In the rows, 128 means zero.
Here are made-up elements, facts about them, and rows of numbers that follow some of those facts. Name the element behind each unnamed row.

Facts:
zisa: points at; plestok: refers to
babrivem {zisa=trasu,plizal}
bagi {plestok=drogus,metru,kliriram}
bastul {zisa=gripa, plestok=babrivem}
bradres {zisa=dragor}
braskis {zisa=drupubuk,sostok,vesu, plestok=raplok,brivedrer}
brazinel {plestok=subigru,skekel,trefos}
bredran {plestok=pluvibes}
breskes {zisa=taru}
brestu {plestok=niskam}
brigrer {plestok=greve}
britan {zisa=nupluk, plestok=pefe,plevur}
brivedrer {plestok=sustol,niskam,steso}
buklim {plestok=drodu}
defas {zisa=notar, plestok=zafli,metru}
dibiza {zisa=sodek,skepi,lafluklan, plestok=vesu,nolutra}
doli {plestok=dratin}
domik {plestok=tarelan}
drabanar {plestok=skuvos,staski}
drabru {plestok=skuvos}
dragor {zisa=dibiza, plestok=sodek}
dratin {plestok=steflim,godo}
drimem {zisa=gripa,bagi,skoban,potur}
drodu {plestok=niskam}
drogus {zisa=godo, plestok=maper}
drote {zisa=trogi, plestok=muplu}
drupubuk {zisa=geve,brona}
fabrak {plestok=grogro,trefos}
fadipum {zisa=steflim,pefe, plestok=domik}
firul {zisa=sodek,niskam}
flapefle {plestok=rudruk}
flaplor {plestok=bredran}
flifle {zisa=grusku}
floplu {zisa=tatre,gradrusin}
foran {plestok=ledrok}
geve {zisa=plizal, plestok=ledrok,plegel}
gibefil {zisa=grotrem}
gifepul {zisa=skares}
gisa {zisa=bastul,skobrus,skepi}
godo {plestok=bredran,stobran,plevur}
gomo {zisa=skiske,rola}
gradrusin {zisa=skepi,zoklidrik, plestok=sodek,miku,pluvibes}
graplutro {zisa=skobrus}
greve {plestok=zoklidrik}
grevuflos {zisa=trusobur}
gripa {zisa=godo, plestok=skoban}
grogro {zisa=mezel, plestok=rastor,fadipum}
grotrem {zisa=defas,trefos, plestok=vitok,domik}
gugrafom {plestok=greve,medamun,plifan}
klaflan {plestok=nase}
kleski {plestok=stuple}
kloske {plestok=miku}
kosol {plestok=tatre}
ledrok {plestok=stedostam,stobran}
lidrul {plestok=braskis,skoban,gugrafom}
ligridil {plestok=tekleplu,totra}
mabur {plestok=stedostam}
maper {zisa=steso, plestok=breplam}
medamun {plestok=tatre}
meskem {zisa=nupluk,vorik}
metru {plestok=tarelan}
mezel {zisa=rastor,lafluklan, plestok=drupubuk}
midrol {zisa=gripa,brona, plestok=ledrok}
miku {plestok=plevur}
mobik {zisa=sodek, plestok=drabru}
mokla {zisa=tekleplu, plestok=steso}
muplu {zisa=dratin,vorik, plestok=metru}
nase {plestok=tarelan}
nolutra {zisa=paten}
noskar {zisa=buklim,dibiza,zoklidrik}
notar {plestok=fleren,skuvos}
nupluk {zisa=luplen}
padruk {zisa=trevum,mokla}
paten {zisa=sodek}
pefe {zisa=geve,skobrus, plestok=skekel,totra}
pegrevus {zisa=potur}
plabran {plestok=rudruk,brestu}
plegel {zisa=mokla, plestok=nenom}
plevur {plestok=steflim}
plizal {zisa=tekleplu, plestok=brigrer,greve}
ploskun {zisa=stobran,kliriram,nenom,gradrusin}
plubror {zisa=dragor, plestok=sativis}
plubuk {zisa=pegrevus,skiske,skares, plestok=pluvor}
potur {zisa=lafluklan}
puflal {plestok=drimem}
raplok {zisa=medamun}
redir {plestok=plevur}
remu {plestok=redir}
riplim {zisa=stigi, plestok=steflim,rudruk,grusku,plevur}
rola {plestok=tatre,gugrafom}
sistel {zisa=lafluklan, plestok=luplen}
skares {plestok=breplam}
skekel {plestok=bradres,pluvibes}
skepi {zisa=sodek, plestok=suskoze,skobrus}
skiske {zisa=sostok}
skoban {zisa=stigi,luplen, plestok=tarelan}
skobrus {plestok=rastor,grusku}
skozir {plestok=riplim}
skozo {plestok=totra}
skugim {zisa=gibefil, plestok=plabran,plubror}
skuvos {plestok=metru,plevur}
sodek {plestok=klaflan}
sostok {zisa=zoklidrik}
stadi {zisa=tozor}
staski {zisa=nolutra, plestok=bredran,stobran}
steflim {zisa=gisa,sostok}
steklu {zisa=nusus,buklim}
steso {zisa=medamun, plestok=plifan}
stidrar {plestok=tekleplu}
stigi {zisa=skobrus,potur, plestok=drabru,flaplor}
stobrak {zisa=sustol, plestok=stadi,pugatruk,staski}
stobran {zisa=pegrevus,tekleplu}
stovik {plestok=luplen,breplam,tekleplu}
stuple {plestok=drogus}
suskoze {plestok=skugim}
sustol {zisa=sodek,pegrevus, plestok=nupluk,skekel,remu}
taman {zisa=fleren}
tapli {plestok=fleren}
tarelan {plestok=plevur}
taru {zisa=dragor, plestok=miku}
tatre {zisa=buklim, plestok=steflim,flaplor}
toplak {plestok=klaflan}
totra {plestok=bradres}
tozor {zisa=sodek, plestok=stedostam}
trabo {zisa=nolutra}
trako {zisa=defas,steso, plestok=fadipum}
trakufa {zisa=rastor,niskam, plestok=kluke,nenom}
traris {plestok=stedostam,domik}
trefos {zisa=steso,notar, plestok=trubros}
treklipla {zisa=kluke,potur, plestok=trefos,mokla}
trevum {zisa=sodek,skepi,lafluklan, plestok=nusus}
trogi {zisa=bastul,bradres,sistel,riplim}
trubros {plestok=kotuk,bradres}
trufle {zisa=stigi,vitok,potur}
trusobur {zisa=plegel}
tusku {zisa=tatre,mobik}
vesu {zisa=sodek}
vetek {zisa=firul, plestok=ledrok}
vitok {plestok=pugatruk,pluvor,muplu}
vorik {zisa=defas,notar}
vudre {zisa=skepi, plestok=breplam,drimem,sodek,puflal}
zafli {zisa=floplu,godo,pefe, plestok=gisa}
zagi {plestok=drimem}
zolom {plestok=skobrus,zugril}

Some elements and their rows:
[126 136 136 130 120 126 130 128 127 122 133 130 121 118 127 137 126 132
 100 124 126 137 135 127 117 118 139 151 119 149]: kliriram
[128 130 162 113  80 154 146 153  91 129 132 112 131 110 117 112  99 141
 151 121 144 132 112 150 126 136 142 152 132  76]: brivedrer
[129 129 125 109 119 134 124 125 129 112 132 120 128 111 147 135 129 121
 100 111 131 127 122 130 135 123 151 142 129 151]: trufle
[128 137 136 129 115 129 129 125 129 120 133 129 121 123 123 134 126 131
 102 121 124 138 136 131 117 115 141 149 121 153]: kluke
[127 144 144  89 133 139 249 103 103 121 133 138 137 194  65 135 175  91
  80 128 161 120 150 183 136 151 144 115 139 137]: tarelan
[147 125 149 148 111 126 122 103 106 132  78 143 143 106 132 145 141 149
 120 113 139  98 133 142  86  80 164 136 158 105]: medamun
[125 137 126 118 130 124 118 132 125 116 130 123 135 110 135 133 131 133
  97 113 130 127 119 137 131 126 142 143 121 143]: trusobur
[141 141 107 127 133 150 146 108 101 157 138 142 130 167 113 136 162  80
 128 135 130 108 116 139 101  89 145 119 138 124]: godo
[130 134 125 117 124 124 123 133 127 115 131 122 133 108 138 134 132 132
 102 115 128 128 124 133 131 126 148 147 121 145]: taman
[134 121 153 135 105 130 133 119 104 121  97 131 136 103 129 139 129 159
 127 119 142 109 130 142  97  98 152 142 149  99]: brigrer
[128 134 134 129 118 129 131 130 124 121 133 128 123 120 120 136 127 131
 105 123 126 136 132 129 115 119 142 149 120 145]: brona
[132 103 131 111 130 130 119 136 144 122 111 131 142 118 126 124 141 121
 176 126 142 124 116 140 147 132 142 137 123  98]: trefos
[129 136 126 117 126 125 121 134 128 116 133 123 134 110 134 135 134 133
 101 114 129 127 125 131 129 128 147 147 123 145]: gomo
[120 122 137 101 117 137 126 136 120 113 129 105 124 156 107 130 147 131
 134 124 146 115 130 144  93 111 133 158 143 127]: traris
[131 112 124 119 124 131 136 126 106 115 129  90 138  99 124 121 135 140
 130 123 139 105 146 130 131 115 142 134 120 102]: skepi
[126 121 136 125 119 136 141 125 116 121 128 128 123 122 120 134 134 136
 130 129 136 122 127 130 113 113 136 137 130 118]: tapli
[127 117 122 113 131 133 125 125 122 118 126 116 133 116 134 133 141 131
 124 118 138 113 117 135 122 115 141 136 133 118]: stobrak
[128 140 140 128 113 126 126 129 130 121 131 128 122 120 126 133 125 133
 106 117 126 131 134 127 118 119 141 151 122 148]: rastor

Which element is each row?
No name comes twice in this set of rows, the named rows included.
[129 142 138 131 108 134 134 131 118 131 137 127 125 118 124 130 123 129
 101 123 125 138 129 133 122 120 142 151 121 142] | rudruk
[126 129 143 122 111 137 143 137 109 124 132 123 127 120 117 127 125 137
 138 127 137 123 124 135 114 123 139 143 132 103] | buklim
[128 150 122 117 123 112 122 144 118 118 145 127 137 114 131 137 135 146
 108 122 123 118 131 117 128 140 159 149 123 138] | sostok
[129 114 134 107 125 129 128 132 128 116 115 120 135 114 127 125 150 137
 130 118 144 117 119 141 130 128 142 148 137 106] | trako
[117 119 159  79 129 121 194 121 127  78 106 111 135 182  70 142 165 137
 108 118 170 119 157 181 106 148 141 148 153 142] | domik
[113 129 117 100 129 143 102 142 112 122 138  96 130 138 129 127 147 134
 128 120 144 109  97 141 106 111 126 145 142 113] | geve
[127 119 139 125 117 135 138 128 120 118 124 125 126 124 120 133 127 130
 147 127 139 121 127 134 111 116 138 133 131 111] | fabrak
[121 129 124 124 137 150 219 103 100 143 151 146 117 137 104 129 160 109
 102 144 139 115 123 134 138 128 123 103 128 101] | skuvos
[127 123 136 121 111 144 147 126 112 121 128 124 122 119 129 136 125 135
 131 127 136 126 123 131 113 114 144 138 140 113] | skobrus
[141 120 126 121 142 132 158 133 106 122 141 131 130 106 148 121 138 100
 124 111 156 113 102 143 120 127 130 129 119 109] | taru
[133 130 123 112 125 129 122 132 131 116 130 120 133 108 141 134 130 124
 105 113 129 137 123 137 133 127 151 147 121 147] | nupluk
[129 128 135 127 113 143 153 127 109 134 137 132 126 130 118 126 130 118
 141 132 138 122 121 137 122 117 136 129 127 106] | remu
[158 139 130 143 120 120 117  98  90 146  82 148 160 102 148 148 154 136
 102 106 135  81 120 139  95  79 181 121 157 106] | tatre

The same elements again, as new rows of numbers:
Some elements and their rows:
[142 121 108  99 117 135 110 137 128 210 110 123 164 175 107 113 122 139
 144 146 102  90  95 143 119 148 149 136 129 105 150 117 119 115 158 142
 114 131]: bredran
[158 118 121 101 114 115 110 137 105 191 121 132 161 171 114 123 121 138
 138 138 120 111 111 132 116 159 149 131 126 108 145  95 129 115 156 156
 124 138]: flaplor
[134 102 109 130 125  76 118 145 129 158 147 146 157 103 131 115 133 154
 133 150 132 114 138 106 113 169 154 133 147 127 142  73 147 119 133 176
 164 131]: tatre
[139 135 149 104 120 120 115 122  97 106 143 162 120 141 133 133 147 110
 112  99 151 145 137 101 117 139 113 110 146 118 125 141 141  90 129 125
 135 138]: buklim
[100 119 133 154 137 125 136 127 131 100 128 124 125 116 134 141 141 136
 127 122 138 126 145 131 132 123 129 131 132 138 123 116 126 140 116 132
 141 117]: flifle
[156 137 121 161 132 115 149 122 176 106 136  96 106  59 145  90 114 119
 135 133 111 186 143 131 130 114 143 123  93 152 127 122 135 143 121 142
 107 137]: drote
[111 118 127 150 143 127 145 130 127 101 124 137 116  99 140 143 142 129
 126 128 133 116 139 125 123 130 131 137 143 142 125 110 124 141 117 125
 143 119]: ploskun
[ 97 126 125 138 136 170 142 111  82 174  84 148 127 211 136 136 153 133
 127  72 117  87 126 132 127 149 136 141 153 139 138 140  98 145 141 129
 109 100]: nenom
[157 121 174  99 139 168 124 137 152  91 140 144 111 135 125  93 146  94
 114  80 136 164 129 124 139 128  98 147 129  93 114 146 137  88 125 113
 129 139]: zolom
[158 131 126 126 142  83 138 129 149 120 154  17  99  36 175 117 140 143
 127 114 131 172 148 154 104 117 138 141  40 114 100 128 136 154 109 141
 104 153]: defas
[155 142 121 119 146 115 154 135 180 109 145  45 103  47 177  89 128 138
 136  97  97 174 152 128 108 119 137 157  93 133  91 145 129 160 114 130
  83 137]: grotrem
[113 112 110 166 147 125 155 141 139 116 131 157 114  90 152 135 154 132
 112 128 131 107 141 115 120 145 129 113 148 143 132 129 132 130 108 134
 148 113]: skiske
[160 120 137 104 133 132 121 125 141 158 134 111 156 151 120 119 128 114
 119 158 120 130  90 142 130 132 117 118 110  92 131 140 137 104 141 128
 123 145]: kloske
[122 150 132  91 120 123 125 116 122 131 144 127 133 151 122 148 122 109
 115 169 107 109  96 116 125 109  97  85 147 112 108 191 127 113 131  92
 119 134]: skozo
[142 138 112 108 117 161 124  93 118 166 106 116 136 140 110 166  72 154
 100 176 167 106  79 201 179 110 122 127 122 111 165 119 126 127 123 110
 119 134]: sodek
[181 128 113 113 110 139 124 126 153 187 113 122 140 136 118  98 122 130
 139 141 112 143 102 156 131 140 153 134  91 114 152 122 134 118 154 145
 103 145]: skuvos
[117 166 127  72 113 128 124 131 130 123 144 145 127 141 127 134 106 119
 125 136 110  97 111 102 116 103 101  94 166 129 105 201 127 107 136  83
 105 127]: trubros
[133 139 109 118  90 103 117 127  58 158 118 185 127 142 132 143 144 135
 119 113 165 131 147 111  99 180 146  99 132 148 156 127 138 101 137 153
 136 131]: zoklidrik

Which element is each row?
No name comes twice in this set of rows, the named rows included.
[114 102 160 126 156 143 115 159 163  78 147 148 113 101 119 104 159 121
 121  81 157 138 154 112 143 126 112 178 135 101 117 101 140 116 110 121
 168 120] | skugim
[101 133  83 162  97 151 118  94 120 165  80 130  88 167 100 199 150 130
 116 162 160  90  98 173 151  95 136 104  54 127 175 158 108 124 128  95
 150 120] | breplam
[151 135 130 103 103  84 105 131  68 159 135 129 154 155 131 133 127 136
 137 118 149 147 142 110 101 170 148 109 128 116 135 110 145 103 144 167
 131 147] | medamun
[157 140 119 120 104 139 125 112 147 153 117 116 118 128 123 116 120 116
 133 147 126 151 108 151 127 123 142 115  84 122 147 148 126 112 146 123
 112 142] | nase
[162 150  98 133  88 156 127 113 164 174  92 128  96 114 120 107 117 132
 150 126 128 169 119 163 132 119 162 131  54 145 169 130 125 123 152 136
  99 141] | metru
[122 154 109  83  78  92  88 138  69 156 118 172 126 162 117 153 115 147
 143 117 161 125 155 106 107 152 152 115 144 146 146 117 134 103 144 139
 131 133] | plifan
[115 135 124 133 112 154 121 117  95 136  99 150 103 165 128 149 146 118
 128  97 151 125 134 128 130 128 131 124 115 135 145 142 119 119 139 118
 125 118] | nusus
[155 122 148 140 160 120 159 124 158 125 148  82 156  98 156  87 115 120
 135 149  88 160 124 133 130 142 129 125 138 133 104 112 134 156 130 153
 110 136] | stobrak
[128 133 126 118 116  69 126 151 107 105 161 158 136  84 146 137 111 144
 134 146 141 136 165  88 110 160 134  98 168 148 127 115 152 113 122 153
 148 138] | braskis
[140 129 149 128 159 159 153 114 109 141 113 111 140 175 159  94 134 107
 130  92  92 148 116 129 115 148 116 120 157 132 106 157 113 139 140 131
  80 121] | mabur
[146 127 119 147 127  96 130 140 166 116 152 125 139  87 152 120 102 124
 147 147 129 169 161  98 123 133 139  93 137 153 118 119 146 125 134 160
 142 144] | gripa
[110 115 132 182 126 113 130 150 100  84 147 153 155 143  74 159 122 130
 127 120 106 151 141 112 107 107 116 175  89 147 117 116  96 185  74 146
 117 137] | potur
[117 118 139 111 118 176 109 141 126 118 109 174 101 154 103 129 163 120
 120  66 163 124 138 128 139 133 121 166 124 106 141 124 127  94 130 113
 149 119] | sativis
[167 105 140 107 143 137 130 133 150 189 132 108 184 165 138  87 120 121
 130 140  96 118  95 124 120 162 128 119 134  95 126 132 132 112 156 150
 118 143] | godo

Now the same elements, written a new way:
Some rows with their names:
[120 116 134 123 138 126 129 129 125 133 131 110 151 125 129]: skozir
[130 109 131 127 127 117 130 124 124 116 127 129 146 135 122]: niskam
[105 109 124 123 134 124 128 126 135 117 121 140 124 129 130]: pugatruk
[162 158 111 136 116 116 137 122 128 127 113 161 125 121 130]: stobran
[134 134 125 127 112 130 120 130 129 131 126 131 117 131 119]: trogi
[131 112 136 132 124 116 118 125 125 116 127 125 139 132 126]: rastor
[103 112 126 123 139 127 132 129 129 126 125 124 133 126 132]: drabru
[114 118 130 124 141 127 123 126 143 139 132 122 148 124 139]: foran
[130 137 119 109 120 131 120 128 127 130 131 135 120 128 122]: graplutro
[110 113 127 124 135 126 131 129 130 126 126 124 136 127 130]: flaplor
[115 135 151 130 151 123 135 125 128 129 138 107 118 122 118]: stovik
[106 114 128 122 141 131 132 132 126 132 128 113 145 123 131]: rola
[136 130 115  94 108 125 117 125 119 132 128 124 127 127 121]: riplim
[103 115 128 124 141 127 132 129 130 124 126 128 127 125 129]: metru
[132 118 139 124 131 122 126 128 120 132 134 105 161 129 124]: zolom
[140 143 124 135 122 132 124 129 128 129 127 138 121 127 123]: ploskun
[139 136 124 128 122 130 125 128 127 129 126 135 121 129 124]: taman
[129 113 135 124 128 122 127 128 120 124 129 117 152 131 123]: drodu

Rows to name:
No name comes twice in this set of rows, the named rows included.
[136 147 117 105 122 133 122 129 125 132 131 142 117 127 112] | pefe
[149 148 122 140 118 128 131 128 125 129 124 138 124 124 127] | padruk
[146 143 116 105 106 117 120 124 118 129 124 124 115 116 138] | pegrevus
[126 116 131 103 127 121 118 128 123 127 135 119 151 129 121] | skobrus
[146 150 145 141 142 107 150 121 128 117 122 141 122 121 118] | tekleplu
[148 146 121 135 121 129 129 128 126 130 123 141 123 126 122] | trusobur
[151 126 119 134 128 136 116 119 117 127 122 126 124 133 123] | steso
[137 146 123 164 109 126 125 135 113 134 141 126 112 122 157] | trevum
[117 130 146 130 147 121 134 124 130 124 133 121 114 125 120] | puflal
[153 146 125 137 122 124  96 114 163 146 134 151 135 129 143] | trakufa

